Below is a small trained network, with its code and all its weights. Each question gives an input and a target symbol and asks what happens when units are switched off, that is, made to give their printed mean instead of their output.

import numpy as np


def w(rows, s, z=0):
    codes = np.array(rows[::2]) - 128.0
    scale = np.full(codes.shape[1], s)
    scale[-1] = z or s
    return codes * scale


def norm(h):
    return h / np.sqrt((h * h).mean(-1, keepdims=True) + 1e-5)


def f(y):
    return y / 2 * (1 + np.tanh(0.7978845608 * (y + 0.044715 * y**3)))


def softmax(a):
    e = np.exp(a - a.max(-1, keepdims=True))
    return e / e.sum(-1, keepdims=True)


def log_softmax(a):
    a = a - a.max(-1, keepdims=True)
    return a - np.log(np.exp(a).sum(-1, keepdims=True))


def net(x, mask):
    ids = ['αβδθλμξσφψω'.index(c) for c in x.split()]
    T = len(ids)
    res = E[ids] + P[:T]
    u = 0
    for l in range(2):
        q, k, v = (norm(res) @ M[l].T for M in (Q, K, V))
        z = softmax(np.where(np.tri(T) > 0, q @ k.T / 2**0.5, -1e9)) @ v
        res = res + np.where(mask[u], z, O[l][:, -1]) @ O[l][:, :-1]
        u += 1
        y = f(norm(res) @ A[l][:, :-1].T + A[l][:, -1])
        res = res + np.where(mask[u : u + 8], y, B[l][:, -1]) @ B[l][:, :-1]
        u += 8
    return log_softmax(norm(res)[-1] @ U[:, :-1].T + U[:, -1])


Q, K, V, O, A, B = {}, {}, {}, {}, {}, {}
E = w([
[90,136,95,174,83,93,98,211],'α',
[171,67,116,79,111,167,109,120],'β',
[180,72,86,130,82,115,162,147],'δ',
[224,97,113,67,98,151,185,103],'θ',
[113,82,159,102,42,119,92,101],'λ',
[171,32,81,79,55,120,103,134],'μ',
[112,112,140,78,89,154,90,130],'ξ',
[48,98,100,95,133,113,75,127],'σ',
[6,83,34,115,108,83,78,132],'φ',
[86,117,230,186,91,92,224,75],'ψ',
[107,222,140,53,241,199,35,50],'ω',
],0.0023)
P = w([
[143,91,134,97,49,173,81,203],'0',
[150,100,167,89,46,73,46,74],'1',
[103,82,166,4,101,56,140,105],'2',
[68,108,64,123,72,203,174,62],'3',
[50,31,149,197,182,126,116,115],'4',
[89,89,115,13,79,86,159,78],'5',
],0.0017)
Q[0] = w([
[110,228,85,46,63,127,206,134],'0.h1',
[146,139,165,35,143,3,105,123],'0.h1',
],0.018)
K[0] = w([
[152,137,94,243,95,170,68,49],'0.h1',
[71,140,91,119,96,248,191,153],'0.h1',
],0.018)
V[0] = w([
[154,145,141,1,175,213,76,89],'0.h1',
[238,98,117,111,93,104,231,131],'0.h1',
],0.0073)
O[0] = w([
[76,177,167,1,57,228,146,70,255],'0.h1',
[185,204,14,137,42,73,202,93,126],'0.h1',
],0.0031,0.00046)
A[0] = w([
[165,191,155,193,114,164,94,210,5],'0.n1',
[142,126,138,152,60,173,94,121,154],'0.n2',
[145,81,175,159,185,159,94,160,111],'0.n3',
[163,100,114,147,160,96,133,144,85],'0.n4',
[98,130,136,150,181,131,185,99,136],'0.n5',
[139,106,125,162,171,119,116,116,119],'0.n6',
[101,96,138,77,128,130,135,77,177],'0.n7',
[118,245,140,130,254,127,108,38,91],'0.n8',
],0.0084,0.002)
B[0] = w([
[72,169,91,104,64,176,74,249,104],'0.n1',
[166,152,162,74,161,71,160,221,167],'0.n2',
[72,151,20,37,148,26,215,68,240],'0.n3',
[89,212,142,183,44,173,49,109,208],'0.n4',
[87,142,148,193,83,73,142,96,144],'0.n5',
[94,194,130,87,2,178,94,112,182],'0.n6',
[100,193,100,219,126,85,80,245,251],'0.n7',
[191,203,155,178,225,152,177,127,128],'0.n8',
],0.0047,0.0034)
Q[1] = w([
[181,145,188,105,218,196,197,99],'1.h1',
[138,122,2,51,131,98,61,191],'1.h1',
],0.01)
K[1] = w([
[165,96,74,121,90,1,85,204],'1.h1',
[22,153,139,246,97,139,201,86],'1.h1',
],0.0091)
V[1] = w([
[112,2,76,116,71,180,106,164],'1.h1',
[142,180,7,130,191,185,53,147],'1.h1',
],0.008)
O[1] = w([
[105,28,47,74,18,88,58,188,2],'1.h1',
[165,212,72,70,227,120,3,111,27],'1.h1',
],0.0026,0.00088)
A[1] = w([
[65,47,205,116,210,169,144,144,76],'1.n1',
[118,39,141,172,235,88,122,182,153],'1.n2',
[178,111,55,178,177,81,180,158,144],'1.n3',
[136,104,183,195,185,142,97,254,5],'1.n4',
[205,115,122,244,78,159,37,143,140],'1.n5',
[112,129,164,179,170,85,242,156,168],'1.n6',
[155,103,93,57,130,85,109,192,142],'1.n7',
[88,69,209,100,141,184,54,130,67],'1.n8',
],0.007,0.0016)
B[1] = w([
[202,197,204,141,153,127,188,100,170],'1.n1',
[91,201,61,165,125,83,227,120,139],'1.n2',
[124,83,195,157,148,102,90,81,158],'1.n3',
[113,125,193,108,2,21,125,101,144],'1.n4',
[78,107,168,190,121,197,248,123,253],'1.n5',
[173,79,121,124,170,155,126,216,196],'1.n6',
[136,105,136,160,185,174,90,101,179],'1.n7',
[139,140,133,74,211,132,127,24,150],'1.n8',
],0.007,0.0043)
U = w([
[122,161,100,88,130,207,75,243,106],'α',
[194,58,132,128,183,180,51,189,126],'β',
[99,124,136,221,99,228,153,70,124],'δ',
[238,165,36,58,54,133,185,81,53],'θ',
[129,154,211,104,61,58,70,149,21],'λ',
[222,43,123,164,150,116,78,69,111],'μ',
[118,124,224,26,122,157,106,56,119],'ξ',
[58,82,69,88,228,85,161,116,98],'σ',
[43,131,43,120,121,71,40,72,144],'φ',
[107,80,159,172,60,89,223,210,250],'ψ',
[159,253,181,125,241,144,160,82,156],'ω',
],0.0047,0.0025)

Each question gives the input, a string of symbols that net reads in full, and the target symbol t.
The units are the heads (2 rows each of Q, K, V and O) and the neurons (one row each of A and B). Each row of codes is followed by its name. A weight is (code - 128) times the scale printed after its matrix; where a second scale follows, it is the last column's (O, A, B and U).
mask holds one flag per unit, layer by layer, with each layer's heads first. A switched-off unit (its flag False) gives its mean, the last column of its rows in O or B, instead of its output. The means were averaged over made-up inputs and are rounded, as every weight is.
A unit's drop is (log p(t) with every unit on - log p(t) with that unit switched off) / (log p(t) with every unit on - log p(t) with every unit switched off).
The circuit of an input: a set's keep is (log p(t) with only the set's units on - log p(t) with every unit switched off) / (log p(t) with every unit on - log p(t) with every unit switched off). Starting from the 12 units with the biggest drops (on a tie, the unit counted first), units are removed one at a time, each time the one whose removal leaves the highest keep (on an exact tie, the one counted first), for as long as the keep stays at least 0.8.
circuit, biggest first: the units of the circuit, biggest drop first
k most important neurons: the k neurons with the biggest drops, biggest first
k most important neurons of layer l: the k neurons of layer l with the biggest drops, biggest first
input ω ω θ, target ξ: circuit, biggest first => 0.h1
input ω λ φ ψ ψ, target σ: circuit, biggest first => 0.n3; 0.h1
input θ ψ ψ α θ ψ, target φ: circuit, biggest first => 0.h1; 0.n3; 0.n4; 1.n5
input ψ ψ σ, target δ: 2 most important neurons => 0.n4; 0.n3
input ξ λ δ, target λ: 2 most important neurons of layer 0 => 0.n7; 0.n3
input ψ λ ω, target δ: 3 most important neurons of layer 0 => 0.n3; 0.n7; 0.n2
input λ ψ φ σ ξ, target φ: 2 most important neurons of layer 0 => 0.n3; 0.n2
input ψ σ φ, target δ: 2 most important neurons => 0.n3; 1.n5
input β β ψ σ θ β, target ω: circuit, biggest first => 0.h1; 1.n1
input α ψ θ, target φ: circuit, biggest first => 0.h1; 0.n3; 0.n4; 1.n5
input ψ λ θ φ θ θ, target σ: circuit, biggest first => 0.h1; 0.n3
input β ω ψ, target ω: 2 most important neurons => 0.n7; 0.n8
input φ ψ μ, target σ: 2 most important neurons => 0.n3; 1.n5
input δ λ φ ω σ, target ω: circuit, biggest first => 1.h1
input ψ σ ω φ, target ω: 2 most important neurons => 1.n1; 0.n8
input ψ ω α ω ψ, target φ: 2 most important neurons => 0.n3; 1.n5
input α ψ φ δ α, target σ: 2 most important neurons of layer 0 => 0.n3; 0.n4
input μ ψ μ θ θ, target μ: 2 most important neurons => 0.n4; 0.n6
input β ω ψ β φ θ, target α: 2 most important neurons => 0.n7; 0.n3
input θ ψ δ, target θ: circuit, biggest first => 0.h1
input φ β λ β, target α: 3 most important neurons of layer 0 => 0.n7; 0.n3; 0.n2
input ψ σ θ θ, target ω: 2 most important neurons of layer 0 => 0.n3; 0.n1
input φ α θ ω σ λ, target ω: 2 most important neurons => 1.n1; 1.n8
